Below is a small trained network, with its code and all its weights. Each question gives an input and a target symbol and asks what happens when units are switched off, that is, made to give their printed mean instead of their output.

import numpy as np


def w(rows, s, z=0):
    codes = np.array(rows[::2]) - 128.0
    scale = np.full(codes.shape[1], s)
    scale[-1] = z or s
    return codes * scale


def f(y):
    return y / 2 * (1 + np.tanh(0.7978845608 * (y + 0.044715 * y**3)))


def softmax(a):
    e = np.exp(a - a.max(-1, keepdims=True))
    return e / e.sum(-1, keepdims=True)


def log_softmax(a):
    a = a - a.max(-1, keepdims=True)
    return a - np.log(np.exp(a).sum(-1, keepdims=True))


def net(x, mask):
    ids = ['βεζλμξπστψω'.index(c) for c in x.split()]
    T = len(ids)
    res = E[ids] + P[:T]
    r = res
    for j in range(3):
        rows = slice(2 * j, 2 * j + 2)
        q, k, v = (r @ M[0][rows].T for M in (Q, K, V))
        z = softmax(np.where(np.tri(T) > 0, q @ k.T / 2**0.5, -1e9)) @ v
        o = O[0][rows]
        res = res + np.where(mask[j], z, o[:, -1]) @ o[:, :-1]
    y = f(res @ A[0][:, :-1].T + A[0][:, -1])
    res = res + np.where(mask[3:15], y, B[0][:, -1]) @ B[0][:, :-1]
    return log_softmax(res[-1] @ U[:, :-1].T + U[:, -1])


Q, K, V, O, A, B = {}, {}, {}, {}, {}, {}
E = w([
[186,169,66,179,87],'β',
[105,124,156,102,90],'ε',
[106,75,12,104,169],'ζ',
[188,100,144,104,141],'λ',
[165,114,151,209,109],'μ',
[83,253,135,137,191],'ξ',
[108,102,187,109,130],'π',
[110,104,179,103,126],'σ',
[200,81,103,164,166],'τ',
[107,79,97,196,106],'ψ',
[116,117,138,72,101],'ω',
],0.013)
P = w([
[21,166,131,179,253],'0',
[81,131,119,132,174],'1',
[92,133,118,117,151],'2',
[142,104,124,132,128],'3',
[151,104,123,121,110],'4',
[165,97,122,121,95],'5',
[178,91,125,114,80],'6',
[189,83,123,118,80],'7',
[201,78,128,114,65],'8',
[193,72,129,130,72],'9',
[202,70,130,134,64],'10',
],0.0072)
Q[0] = w([
[249,19,96,189,108],'head 0',
[196,26,114,162,56],'head 0',
[79,91,136,99,129],'head 1',
[206,165,112,149,102],'head 1',
[184,86,128,143,117],'head 2',
[70,80,19,119,171],'head 2',
],0.015)
K[0] = w([
[167,23,132,94,28],'head 0',
[190,37,102,116,61],'head 0',
[87,147,131,177,189],'head 1',
[184,103,112,102,7],'head 1',
[154,60,120,69,80],'head 2',
[84,54,13,152,186],'head 2',
],0.011)
V[0] = w([
[67,151,125,168,58],'head 0',
[127,121,251,145,119],'head 0',
[94,136,148,155,179],'head 1',
[153,210,120,110,110],'head 1',
[118,154,132,179,176],'head 2',
[146,103,121,74,94],'head 2',
],0.011)
O[0] = w([
[40,27,98,142,32,78],'head 0',
[99,208,218,76,1,91],'head 0',
[103,140,215,128,152,214],'head 1',
[102,157,84,223,116,4],'head 1',
[209,94,149,175,92,179],'head 2',
[71,162,108,93,169,86],'head 2',
],0.0084,0.0017)
A[0] = w([
[43,105,92,181,155,152],'neuron 0',
[146,135,108,182,151,83],'neuron 1',
[8,95,158,84,159,143],'neuron 2',
[133,86,75,121,131,65],'neuron 3',
[119,161,170,135,88,128],'neuron 4',
[135,167,174,108,124,94],'neuron 5',
[126,106,173,121,148,225],'neuron 6',
[29,196,134,89,162,253],'neuron 7',
[103,123,177,108,95,73],'neuron 8',
[150,203,175,89,137,143],'neuron 9',
[154,99,109,170,110,145],'neuron 10',
[67,111,175,97,98,68],'neuron 11',
],0.014,0.0047)
B[0] = w([
[52,115,142,91,98,177],'neuron 0',
[125,161,70,138,110,174],'neuron 1',
[108,97,12,137,137,205],'neuron 2',
[132,173,162,97,126,173],'neuron 3',
[164,206,142,111,101,177],'neuron 4',
[126,167,160,64,124,160],'neuron 5',
[170,79,129,133,144,254],'neuron 6',
[53,218,113,182,216,187],'neuron 7',
[169,163,98,94,74,172],'neuron 8',
[89,140,176,75,149,201],'neuron 9',
[95,174,149,162,111,225],'neuron 10',
[156,139,59,109,67,179],'neuron 11',
],0.011,0.0046)
U = w([
[198,134,228,183,52,234],'β',
[176,34,64,98,82,85],'ε',
[223,60,93,206,253,144],'ζ',
[143,79,253,43,205,125],'λ',
[52,236,229,173,201,155],'μ',
[49,1,155,180,100,255],'ξ',
[49,124,41,119,227,129],'π',
[106,198,14,209,74,62],'σ',
[173,106,124,51,43,74],'τ',
[115,186,131,89,118,34],'ψ',
[114,189,140,78,95,69],'ω',
],0.0058,0.0031)

Each question gives the input, a string of symbols that net reads in full, and the target symbol t.
The units are the heads (2 rows each of Q, K, V and O) and the neurons (one row each of A and B). Each row of codes is followed by its name. A weight is (code - 128) times the scale printed after its matrix; where a second scale follows, it is the last column's (O, A, B and U).
mask holds one flag per unit, heads first, then neurons. A switched-off unit (its flag False) gives its mean, the last column of its rows in O or B, instead of its output. The means were averaged over made-up inputs and are rounded, as every weight is.
A unit's drop is (log p(t) with every unit on - log p(t) with that unit switched off) / (log p(t) with every unit on - log p(t) with every unit switched off).
The circuit of an input: a set's keep is (log p(t) with only the set's units on - log p(t) with every unit switched off) / (log p(t) with every unit on - log p(t) with every unit switched off). Starting from the 12 units with the biggest drops (on a tie, the unit counted first), units are removed one at a time, each time the one whose removal leaves the highest keep (on an exact tie, the one counted first), for as long as the keep stays at least 0.8.
circuit, biggest first: the units of the circuit, biggest drop first
top k neurons: the k neurons with the biggest drops, biggest first
which heads matter: for each layer, one digit per head in row order, 1 if its drop is at least 0.15 and else 0, layers parted by /
drop when u is switched off: that unit's drop, to one decimal
input ε β ξ β λ ω λ ω σ, target μ: circuit, biggest first : [head 2; neuron 7]
input ψ ω π ζ ψ ω λ ω, target π: circuit, biggest first : [head 2; neuron 7; neuron 2]
input λ τ ζ ε ψ ξ ω ζ ω ψ σ, target π: circuit, biggest first : [head 2; neuron 2]
input μ π ω, target τ: circuit, biggest first : [head 0; neuron 11; neuron 8]
input ξ π τ λ ε π, target μ: circuit, biggest first : [neuron 7; head 1; head 2]
input ξ ω μ ζ, target π: circuit, biggest first : [head 2; head 1; neuron 2; neuron 7]
input τ μ π, target λ: circuit, biggest first : [head 0; neuron 9; head 1; neuron 6]
input π μ π, target ω: which heads matter : 110
input μ β ψ ψ, target ξ: circuit, biggest first : [head 0; neuron 0]
input τ τ ξ λ λ σ π, target μ: circuit, biggest first : [head 0; neuron 7; head 2]
input π π τ μ σ ψ ξ ω ψ μ σ, target ε: top 3 neurons : [neuron 2; neuron 11; neuron 10]
input ω β ω, target π: circuit, biggest first : [neuron 7; neuron 2]
input μ τ π, target τ: circuit, biggest first : [head 0; neuron 11; neuron 8; head 1]
input β ψ π, target ξ: which heads matter : 101
input ξ λ ω, target β: which heads matter : 011
input π λ σ τ ξ ω, target λ: which heads matter : 100
input ω μ π μ μ τ τ π, target λ: which heads matter : 100
input τ ψ σ, target λ: which heads matter : 111
input β μ λ β σ μ ζ, target π: which heads matter : 001
input π β β ζ β π, target ζ: which heads matter : 100
input ψ τ τ, target ζ: which heads matter : 100
input ε ψ μ, target β: top neuron : [neuron 2]
input ε ψ λ τ σ π λ ε ξ, target μ: which heads matter : 000
input ξ μ τ μ ζ ψ σ ξ, target β: top 2 neurons : [neuron 7; neuron 2]
input ζ σ π, target ζ: top neuron : [neuron 6]
input σ π μ μ μ μ π, target τ: top 2 neurons : [neuron 11; neuron 8]
input μ β ψ τ ζ ζ τ ζ λ ω, target λ: top neuron : [neuron 2]
input ω ψ ζ π τ ψ ψ ε ψ π π, target ε: drop when neuron 6 is switched off : 0.1
input π ξ ξ ε, target β: drop when neuron 2 is switched off : 0.1
input σ μ ξ ε, target τ: drop when neuron 11 is switched off : 0.3
